Below are the code and all the weights of a small trained network. Each question names an input and a class and asks about switching units off, where a switched-off unit gives its printed mean instead of its output.

import numpy as np


def w(rows, s, z=0):
    codes = np.array(rows[::2]) - 128.0
    scale = np.full(codes.shape[1], s)
    scale[-1] = z or s
    return codes * scale


def norm(h):
    return h / np.sqrt((h * h).mean(-1, keepdims=True) + 1e-5)


def f(y):
    return y / 2 * (1 + np.tanh(0.7978845608 * (y + 0.044715 * y**3)))


def log_softmax(a):
    a = a - a.max(-1, keepdims=True)
    return a - np.log(np.exp(a).sum(-1, keepdims=True))


def net(x, mask):
    res = np.array(x, float).reshape(1, 5) / 4 @ E
    u = 0
    for l in range(3):
        y = f(norm(res) @ A[l][:, :-1].T + A[l][:, -1])
        res = res + np.where(mask[u : u + 12], y, B[l][:, -1]) @ B[l][:, :-1]
        u += 12
    return log_softmax(norm(res)[-1] @ U[:, :-1].T + U[:, -1])


A, B = {}, {}
E = w([
[156,155,125,144,155,28],'x0',
[137,121,39,168,46,124],'x1',
[127,127,129,126,127,128],'x2',
[129,129,128,127,126,128],'x3',
[160,200,152,255,116,116],'x4',
],0.011)
A[0] = w([
[147,157,211,23,188,142,61],'0.n0',
[156,27,53,139,224,122,71],'0.n1',
[76,107,146,79,157,173,47],'0.n2',
[133,105,146,31,199,142,83],'0.n3',
[120,124,80,90,208,94,95],'0.n4',
[110,78,214,152,133,194,169],'0.n5',
[190,126,37,34,75,108,70],'0.n6',
[121,121,179,219,71,155,171],'0.n7',
[177,199,132,111,113,135,2],'0.n8',
[133,203,146,42,200,99,62],'0.n9',
[79,73,129,60,103,182,123],'0.n10',
[116,162,254,185,160,148,118],'0.n11',
],0.0076,0.0061)
B[0] = w([
[140,61,146,213,55,145,234],'0.n0',
[106,170,174,41,118,108,133],'0.n1',
[127,161,211,163,139,186,156],'0.n2',
[170,109,195,201,90,130,232],'0.n3',
[114,75,205,117,57,92,162],'0.n4',
[50,197,100,154,138,196,230],'0.n5',
[139,157,80,79,99,11,180],'0.n6',
[98,1,100,195,140,131,248],'0.n7',
[154,123,195,106,81,53,97],'0.n8',
[155,55,112,173,123,106,185],'0.n9',
[228,164,103,110,115,168,227],'0.n10',
[74,225,139,82,153,106,254],'0.n11',
],0.0075,0.0044)
A[1] = w([
[114,223,127,156,154,202,40],'1.n0',
[158,57,182,114,113,104,119],'1.n1',
[67,214,110,173,175,117,138],'1.n2',
[159,120,161,117,93,242,1],'1.n3',
[84,155,141,128,164,233,63],'1.n4',
[173,177,188,166,177,164,211],'1.n5',
[83,175,119,91,155,7,156],'1.n6',
[217,155,52,106,81,120,38],'1.n7',
[4,162,132,175,183,109,44],'1.n8',
[149,129,16,53,120,136,105],'1.n9',
[78,139,104,155,46,51,183],'1.n10',
[203,104,200,127,188,50,120],'1.n11',
],0.011,0.0046)
B[1] = w([
[142,112,192,187,86,162,195],'1.n0',
[100,55,73,126,56,129,189],'1.n1',
[85,84,122,98,209,138,238],'1.n2',
[165,223,198,46,121,69,195],'1.n3',
[16,32,192,122,162,94,214],'1.n4',
[185,93,149,53,181,111,254],'1.n5',
[181,105,157,33,69,95,225],'1.n6',
[66,240,159,110,141,169,171],'1.n7',
[121,97,148,104,216,192,216],'1.n8',
[166,199,172,185,160,233,194],'1.n9',
[114,120,134,53,90,91,227],'1.n10',
[167,58,2,105,136,169,229],'1.n11',
],0.0093,0.0063)
A[2] = w([
[141,103,100,157,145,168,106],'2.n0',
[191,142,212,79,152,85,108],'2.n1',
[75,180,140,131,156,203,92],'2.n2',
[180,125,239,186,167,102,191],'2.n3',
[134,147,64,21,74,141,137],'2.n4',
[143,42,63,162,100,193,122],'2.n5',
[145,190,63,174,180,5,94],'2.n6',
[145,222,146,168,149,215,3],'2.n7',
[165,130,175,131,155,109,31],'2.n8',
[129,46,93,116,86,21,151],'2.n9',
[212,77,202,98,92,124,117],'2.n10',
[56,43,125,148,108,190,106],'2.n11',
],0.012,0.0061)
B[2] = w([
[184,180,163,152,124,125,144],'2.n0',
[137,159,93,93,64,60,219],'2.n1',
[169,144,133,230,152,142,183],'2.n2',
[107,136,47,99,64,147,222],'2.n3',
[117,130,212,155,128,129,247],'2.n4',
[197,134,51,181,73,68,220],'2.n5',
[72,77,175,72,238,198,156],'2.n6',
[197,140,136,190,236,197,149],'2.n7',
[138,109,49,135,117,82,125],'2.n8',
[36,124,107,241,188,217,255],'2.n9',
[151,244,133,102,79,82,237],'2.n10',
[125,125,76,203,89,50,225],'2.n11',
],0.011,0.0071)
U = w([
[165,200,192,24,2,49,155],'0',
[193,47,13,220,36,53,255],'1',
[38,40,132,189,224,172,201],'2',
[145,50,78,14,220,61,18],'3',
[223,226,180,205,147,218,27],'4',
],0.013,0.0038)

Each question gives the input, the list of numbers given to net, and the class t.
The units are the neurons (one row each of A and B). Each row of codes is followed by its name. A weight is (code - 128) times the scale printed after its matrix; where a second scale follows, it is the last column's (A, B and U).
mask holds one flag per neuron, layer by layer. A switched-off neuron (its flag False) gives its mean, the last column of its row in B, instead of its output. The means were averaged over made-up inputs and are rounded, as every weight is.
A unit's drop is (log p(t) with every unit on - log p(t) with that unit switched off) / (log p(t) with every unit on - log p(t) with every unit switched off).
The circuit of an input: a set's keep is (log p(t) with only the set's units on - log p(t) with every unit switched off) / (log p(t) with every unit on - log p(t) with every unit switched off). Starting from the 12 units with the biggest drops (on a tie, the unit counted first), units are removed one at a time, each time the one whose removal leaves the highest keep (on an exact tie, the one counted first), for as long as the keep stays at least 0.8.
circuit, biggest first: the units of the circuit, biggest drop first
most important unit: the unit with the biggest drop
top k neurons: the k neurons with the biggest drops, biggest first
k most important neurons of layer l: the k neurons of layer l with the biggest drops, biggest first
drop of u: that unit's drop, to one decimal
input [-7,-2,5,2,-2], class 0: circuit, biggest first : [1.n3]
input [-6,1,-1,7,-3], class 4: circuit, biggest first : [0.n10, 1.n9]
input [-1,4,-5,-7,0], class 4: top 3 neurons : [1.n9, 0.n0, 1.n7]
input [2,8,-6,0,-1], class 0: top 3 neurons : [1.n10, 0.n6, 0.n10]
input [2,0,0,0,-6], class 1: top 2 neurons : [0.n3, 1.n1]
input [-3,0,8,-5,-5], class 0: top 2 neurons : [1.n3, 0.n2]
input [-7,1,5,2,0], class 4: 3 most important neurons of layer 1 : [1.n3, 1.n6, 1.n10]
input [5,0,-6,8,2], class 3: top 2 neurons : [0.n0, 1.n6]
input [7,-1,-7,8,2], class 3: top 2 neurons : [1.n6, 1.n11]
input [0,7,-4,-6,-1], class 4: 2 most important neurons of layer 1 : [1.n9, 1.n7]
input [8,2,-8,0,8], class 2: top 2 neurons : [2.n6, 2.n9]
input [4,-6,7,0,1], class 3: 2 most important neurons of layer 1 : [1.n11, 1.n5]
input [1,8,4,5,0], class 0: 2 most important neurons of layer 0 : [0.n10, 0.n6]
input [6,3,-5,-6,-2], class 0: most important unit : 1.n6
input [4,0,-3,2,8], class 3: drop of 1.n4 : 0.1
input [8,5,-6,4,-5], class 0: drop of 1.n6 : 0.1
input [8,6,2,3,-6], class 0: drop of 1.n10 : 0.0
input [2,-2,-7,8,7], class 3: drop of 1.n2 : 0.3
input [1,3,-2,-4,1], class 2: 2 most important neurons of layer 0 : [0.n10, 0.n5]
input [5,8,-3,-6,7], class 2: most important unit : 2.n6
